[104 102 -76 -41 -55 -41 -88 104 101 -15 -71 -46 -47 102 -59 104 100 102
 -62 102 -44 -20 -32  95 103 -35 -59 -65 104 102 -47 -65 -78 -44 -44 -47]  zase
[-20 -28  33  77  74 -35 -43 -19 -29 -41 -41 -32 -30 -25 -69 -12 -31 -27
  69 -22 -38 -42 -41 -36 -20 -34 -51 -36 -19 -26 -33 -42  50 -39 -35 -34]  gufe
[104 102 -76 -41 -55 -41 -88 104 101 -15 -71 -46 -47 102 -59 104 100 102
 -62 102 -44 -20 -32  95 103 -35 -59 -65 104 102 -47 -65 -78 -44 -44  -1]  zut
[ -2 -50 -24 -37  66 -18  28 -48 -45 -39  72 -31 -32 -38  67 -50 -32 -39
  -2 -50 -27 -37  66 -18 -42  71  -2  75 -47 -48 -30  75 -32 -26 -30 -28]  zep
[-20 -28  33  77  74 -35 -43 -19 -29 -41 -41 -32 -30 -25 -69 -12 -31 -22
  69 -22 -38 -42 -41 -36 -20 -34 -51 -36 -19 -26 -33 -42  50 -39 -35 -34]  vafu
[-49 -46 -36 -20 -14 -31  28 -48 -45 -39  72 -31 -32 -38  67 -50 -32 -39
  -2 -50 -27 -37  66 -18 -42  71  -2  75 -47 -48 -30  75 -32 -28 -29 -32]  gefat
[ 94  92 -77 -36 -48 -44 -62  95  91 -20 -71 -49 -49  93 -57  96  91  94
 -53  93 -48 -25 -22  86  94 -30 -65 -60  94  92 -49 -56 -73 -48 -47 -51]  bube
which: [ -2 -50 -24 -37  66 -18  28 -48 -45 -39  72 -31 -32 -38  67 -50 -32 -39
  -2 -50 -27 -37  66 -18 -42  71  -2  75 -47 -48 -30  75 -32 -26 -30 -28] : zep
which: [-49 -46 -36 -20 -14 -31  28 -48 -45 -39  72 -31 -32 -38  67 -50 -32 -39
  -2 -50 -27 -37  66 -18 -42  71  -2  75 -47 -48 -30  75 -32 -28 -29 -32] : gefat
which: [-36 -48 -44 -62  95] : bube
len: [ 94  92 -77 -36 -48 -44 -62  95  91 -20 -71 -49 -49  93 -57  96  91  94
 -53  93 -48 -25 -22  86  94 -30 -65 -60] : 28

[ 16 -60  57  73 -47]  mefom
[-75  -8  16   9 -33]  kepi
[ 16 -60   3  73   2]  sataz
[ 16 -60   3  73 -47]  Morug
[ 16 -60  57 -15 -63]  mupud
[-15  16 -60  57 -64]  lag
len: [-15  16 -60] : 3
key -> tag
[9] -> K_833
[-9] -> K_5
[-7] -> K_621
[-8] -> K_217
[-60] -> K_581
[-59] -> K_900
[8] -> K_996
key kepi 1:  : K_217
order: [-63 -60 -15  16  57] : mupud
which: [ 16 -60  57 -15 -63] : mupud

[  6  17   7   6   9 -26  18 -21 -21  18 -29  11  14 -26  19  -1 -28  -1
 -27 -30  10  15 -26   0   0   7 -29   6] = suni
[ 18 -30  13  19   6  41 -46  28  30 -33  48 -12 -24  41 -44 -23  44 -27
  41  52  -7 -27  41   0 -26  13  47  17] = dadi
[-14 -12 -13 -14 -14 -55  -8  18  18 -13  22 -11 -10  20 -11   9  22  10
  22  22 -11 -11  20   0   9 -13  23 -14] = ditiz
[ -5 -29  -7  -5 -11  43 -33  35  35 -31  49 -18 -24  44 -35  -3  48  -5
  46  53 -16 -26  43   0  -5  -7  50  -5] = nev
[-101  -48  -94 -104  -92   85   -9   82   82  -52   88  -54  -42   85
  -28   74   95   84   95   90  -62  -46   86    1   79  -93   96 -100] = kig
[-78  43 -66 -79 -48 -53  91 -30 -31  46 -67   4  33 -54  78  78 -57  92
 -51 -77  -9  37 -52   0  87 -63 -63 -75] = Nosof
which: [-78  43 -66 -79 -48 -53  91 -30 -31  46 -67   4  33 -54  78  78 -57  92
 -51 -77  -9  37 -52   0  87 -63 -63 -75] : Nosof
where: [90] : kig, 19
order: [-104 -101 -100  -94  -93  -92  -62  -54  -52  -48  -46  -42  -28   -9
    1   74   79   82   82   84   85   85   86   88   90   95   95   96] : kig

[ 75   7 -26  38  31 -23  83  -2  16  39  59 -35   8  41  21  49] : Sedis
[ 64  41  -2  41  13 -57  96  31 -34 -44  68  35 -50 -42 -11   8] : zuno
[ 41 -22 -30 -39   2  17  62  15  49  13  21 -20  61  22  -9 -16] : kudo
[ -4   6 -57 -29  51  17 -15  23  45  -7   0 -39  63  69  61 -19] : Fadel
[-12  69   1  28 -56  11   1   5  63 -11  -4 -59  58 -53 -40  17] : vesog
[  4 -19 -28   8  54 -17  16 -55 -14  -7  14   5 -42  17 -10 -54] : Nonuv
[-33 -43 -35  14 -87  -6 -64   1  63 -52 -17 -31  52 -42 -47  19] : nat
[ 32   1  -4   0  15 -56  50 -57  34  33  33 -17  33 -14  -2  -4] : velis
[ 15  34  19  12 -42  37  -1   4  18 -11  -8  -3  22 -63 -61  -8] : geru
[-85  -9 -13 -36 -22  16 -79   8   3  15 -85   2   9  -6   0 -39] : Fodob
tags:
[62] -> K_555
[63] -> K_934
[8] -> K_458
[-38] -> K_658
[-50] -> K_136
[-39] -> K_55
key Fadel 12:  : K_934
which: [-29  51] : Fadel
len: [ 32   1  -4   0  15 -56  50 -57  34  33] : 10
len: [ 15  34  19  12 -42] : 5
which: [ 15  34  19  12 -42  37  -1   4  18 -11  -8  -3  22 -63 -61  -8] : geru

[-99  42  20  66  -6 -97 -35] = Pana
[ -67   93   -8    0   34 -107  -45] = Zuz
[ 62 -24 -99  68 -10  72 -52] = mumup
[ -19 -100   93  101  -17    0   60] = rugi
[-68  25  45 -26 -34  43  61] = sasi
len: [ 62 -24 -99  68 -10] : 5
len: [ -67   93   -8    0   34 -107  -45] : 7

[-34 -30 -31  38  18 -38  27  -8 -52 -13 -13 -32  35  30 -72 -12  61 -15
   8 -27  45   9 -39 -89 -15 -35  74 -84 -18  27  27  49  21   2 -43 -73
 -43   4  24 -79  -9 -70  -5  67  -4  32 -58] = suref
[ 27 -19   4 -31 -24  12  10  -3 -38  23  46  19 -26   5  29   4 -17  18
   3  16 -38  50  -1  -5 -26  32 -18  42   0  -1 -10   7  -8  17  12  -6
  18 -16 -26  12  10  52   9 -26 -22  33 -28] = zuses
[ -14   67    9   20   -5   13  -40   29   86  -58  -70    4   31  -23
    7   20   -8  -18  -26   26   18  -92   29   60   40  -40    8   -2
   21   -6    3  -46    8  -55  -18   48  -10   43    6   23  -24  -48
  -35  -30   55 -100   86] = Fon
[ 16 -16   2 -18  -7   6   9  -6 -26  20  30   8 -19   3  15  -2 -10  11
   6   1 -21  33  -2  -4 -15  23 -15  23  -1  -2  -7   6  -6  18  13  -3
  12 -14 -12   8   9  35  11  -8 -19  28 -22] = kiv
[ 26 -33   5 -30 -11   9  19 -14 -44  41  56  13 -35   6  26  -5 -18  20
  12   1 -36  60  -3  -9 -27  41 -29  40  -6  -4 -11  12 -12  33  26  -8
  43 -10 -19  15  18  61  21 -12 -35  52 -38] = Pagug
[ 33 -26   5 -38 -27  15  15  -7 -47  30  59  22 -33   7  35   3 -20  23
   5  17 -46  62   0  -8 -31  41 -24  51   0  -1 -13   9  -9  25  18  -7
  24 -23 -31  17  15  65  14 -28 -29  43 -36] = Nos
[ 13  17  -4 -13 -43  14  -4  22 -15 -37   3  20  11   9  14  26   1   4
 -20  44 -25  -3   2  -6 -16  -8  28  21  13  10  -1  -1   8 -31 -29  -7
  -4  18 -32  -4 -15   0 -25 -39  20 -29   4] = fefe
[ -8  43   6  11  -9   9 -25  20  51 -41 -43   6  20 -14   6  15  -5  -9
 -20  21   7 -56  18  36  23 -27   7   1  13  -4   1 -28   5 -37 -15  28
  -7  29  -1  14 -16 -28 -23 -24  36 -63  54] = robuv
[ -10   72    9   16  -16   17  -39   33   82  -69  -69   10   33  -22
   13   28   -9  -15  -32   38   10  -90   30   57   37  -43   13    4
   23   -5    1  -47    9  -65  -25   46  -10   47   -4   22  -28  -46
  -39  -41   61 -106   86] = kofa
[-11  49   8  16  -2   9 -30  19  66 -43 -54   2  25 -19   4  15  -6 -14
 -19  16  15 -70  21  44  32 -31   5  -3  13  -5   1 -35   5 -41 -12  36
  -8  31   7  16 -18 -36 -23 -21  41 -73  64] = befi
[ -8 -27  18   4  69 -11  -1 -37  40  77   7 -23 -36 -25   3 -42 -26   0
  34 -73  24   9   8  40  31  33 -82  -3 -19 -29 -10 -12 -21  62  70  36
  23 -39  47  35  31  34  51  48 -39  50   7] = Sesos
len: [ 16 -16   2 -18  -7   6   9  -6 -26  20  30   8 -19   3  15  -2 -10  11
   6   1 -21  33  -2  -4 -15  23 -15  23  -1  -2  -7   6  -6  18  13  -3
  12 -14 -12   8   9  35  11  -8 -19  28 -22] : 47
len: [ 33 -26   5 -38 -27  15  15  -7 -47  30  59  22 -33   7  35   3 -20  23
   5  17 -46  62   0  -8 -31  41 -24  51   0  -1 -13   9  -9  25  18  -7] : 36
order: [  10  -43  -69  -28  -47  -69   33   61  -16  -41   13   82  -10    9
   28   17   46  -22   -4   37   72   23  -65   22   13   30  -39  -25
  -32  -39 -106   47   -9   -5    1   86    4  -15   16  -10    9  -46
   10  -90   57   38   33] : kofa
which: [  55 -100] : Fon
which: [-10  43] : Fon

[ 37 -71  58  37]  Movu
[-82  73 -35 -82]  Laz
[-38  95 -65 -53]  fus
[ 16 -46  34  19]  Batad
[ 59  -4 -13  44]  pes
[ 34 -79  60  38]  moru
[ -2 -49  41   6]  zutu
[-82 -82 -36  73]  nure
[ 85 -33   3  71]  velab
[-30  10   4 -28]  Gelud
tags:
[-33] -> K_855
[-49] -> K_858
[73] -> K_981
[-34] -> K_338
[-71] -> K_308
[-32] -> K_960
[-79] -> K_39
key velab 1:  : K_855
order: [-82 -35  73 -82] : Laz
where: [-13] : pes, 2

[  -9   -5  114   22   94   17  -28   -5   63   -5   41  -36   29    9
    9  -83  -92  -30   -6   10   -3   19   -4   46   43    2  -38    6
   22 -108  -33 -116  -16  -29    4  -34] -> dol
[  43   29   -4    9   -5   22   17   46  -83  -92   -4   -3  -16   41
   10   19    4   22 -116 -108   63   94  -28  -33   -6  -38    6  114
  -36  -30   -9   -5  -34    9    2  -29] -> taseb
[ -9  30 -23   3  42 -23 -17 -16  47 -16  22 106  -6  -9 -26  22 -14 -15
 -37   2 -16  29  49  40  43  29  -3   9  -5  22 -62  38  58 -61   2  32] -> nez
where: [30] : nez, 1
len: [  43   29   -4    9   -5   22   17   46  -83  -92   -4   -3  -16   41
   10   19    4   22 -116 -108   63   94  -28  -33   -6  -38    6  114
  -36  -30   -9   -5  -34    9    2  -29] : 36
which: [114  22  94  17 -28] : dol
which: [114  22  94] : dol
order: [   2  -29   43   29   -4    9   -5   22   17   46  -83  -92   -4   -3
  -16   41   10   19    4   22 -116 -108   63   94  -28  -33   -6  -38
    6  114  -36  -30   -9   -5  -34    9] : taseb
which: [43 29 -3  9 -5 22] : nez
Table of tags by key:
[114] -> K_793
[9] -> K_152
[113] -> K_609
[10] -> K_193
key taseb 27:  : K_793

[ 53  20   3 -19 -65 -12 -11   9 109  -2 -49 -23  53 -36 -22 -40   8  26
  11 112  37 -46  23  24 -48  72] = magos
[-60 -24 -91 -11 -92  13  13  21  48  43 -46  76  24  22  16 -45 -27 -22
  23  35  15 -19   8 -32  14 102] = Romed
[  0  31  25 -44 -43 -28   5  57 100   2  16  40  18  16 -12 -60  50 -53
  22  56  17  20  16  -2 -76  54] = pok
[-22   1  21 -27 -65 -78  16  34  47  12 -43  63  39  36   2  41  23 -83
 -32  30  34 -15  54 -44  32  78] = nuli
[  25  -22    3  -31  -63  -11   13    6   36   16  -21   51   19   22
  -18  -24   18  -18 -102   84   48  -12   49  -18   40   86] = pof
[-54 -43 -74  -6 -83 -37  12  17  83  44 -33  48  33 -15  -3 -37  27 -28
  21  46   9 -55  37 -13  -6  69] = nup
[ 19  -4 -24   1 -79 -25 -39  13  94  20 -25  10  77 -23 -20 -30  10  54
 -33  99  49   9  38 -20  28  72] = Taf
[ 34  35  79 -61 -49 -42  30  41  77 -20 -72   8  37 -29  -6  30   1 -78
  -1  59  26 -17  57 -20  -6  71] = pib
where: [59] : pib, 19
len: [ 53  20   3 -19 -65 -12 -11   9 109  -2 -49 -23] : 12
where: [-72] : pib, 10
where: [-76] : pok, 24
where: [46] : nup, 19

[ -96  -44 -100  112  -58 -105] -> zugeg
[ 35  15  39 -34  18 -50] -> siv
[120 -23 103 -22 -16  85] -> fuvob
[ 35  15  39 -34  18  35] -> Pokop
[-110   12 -105   45   -3  -95] -> bomi
[-13  47  -3 -47  50   2] -> leso
[-29 -68 -38 110 -74 -59] -> sapot
[ 68  -6  59 -19  -7  50] -> gef
[ 3  1 -2  3 -5 -1] -> pati
len: [ 35  15  39 -34] : 4
len: [3] : 1
which: [ 1 -2] : pati
which: [ 45  -3 -95] : bomi
len: [ 35  15  39 -34  18  35] : 6

[-51 -46  44 -40  80  81  33 -25 -10 -32 -53  28  -3 -22 -19] = gedo
[ 12  -7  54  23 -30  58  15 -23  59  18 -53  16 -31  -9 -20] = Bulud
[-38   6  -6  60  34  18   2   5  56  31 -15  -5 -62   9   7] = lalig
[-38  -6   7   5  60  56  34   2  -5  18 -18  31   9   7 -15] = Dapa
where: [15] : Bulud, 6
order: [-38 -18 -15  -6  -5   2   5   7   7   9  18  31  34  56  60] : Dapa
where: [-19] : gedo, 14
len: [-38   6  -6  60  34  18] : 6
which: [ 58  15 -23  59  18 -53] : Bulud

[-31  -9  38  -3  27 -21  -6  16  21  -3   3 -55 -41] = Doman
[ -3  30  -1  37   0 -14  35  -5  -2  13  -9  24 -58] = lonef
[ -1  24 -14  -3  -9  37 -58  30  36   0  13  -2  -5] = tulug
[ -2  -5   0  36  37  -9  24 -14  14  -1  30 -58  -3] = suve
which: [-31  -9  38  -3  27 -21  -6] : Doman
where: [-55] : Doman, 11
order: [ -1  37   0 -14  35  -5  -2  13  -9  24 -58  -3  30] : lonef
order: [ 36  37  -9  24 -14  14  -1  30 -58  -3  -2  -5   0] : suve
order: [ 36  -1  -2  37  24 -14   0  30  -5  -3  -9  13 -58] : tulug

[ 62 -15 -60  53 -12  96 -19] = novum
[ 76  -4 -49  30  86  80  67] = Nelik
[-52 -34   3   6 -42  93 -61] = Nimo
[ 76  -4 -49  -5 -78 -47 -91] = virek
[-84  77 -38 -53  96  73  49] = seros
[ 23 -96  60  16 -96  26  70] = dule
[ 61  24 -28  11  79 -81 -40] = Muze
[-95 -33 -97  65  83  66  83] = ripir
[ 13  -6  12  -7  43  60 -38] = pemaf
[ 61 -95  35 -69  72 -30 -26] = letik
[-14  28  70 -13  32  40  66] = mulim
[-97  48 -97 -93 -85  57 -80] = Kuf
len: [-52 -34   3   6 -42  93 -61] : 7
which: [ 76  -4 -49  30  86  80  67] : Nelik
where: [-81] : Muze, 5
where: [-34] : Nimo, 1

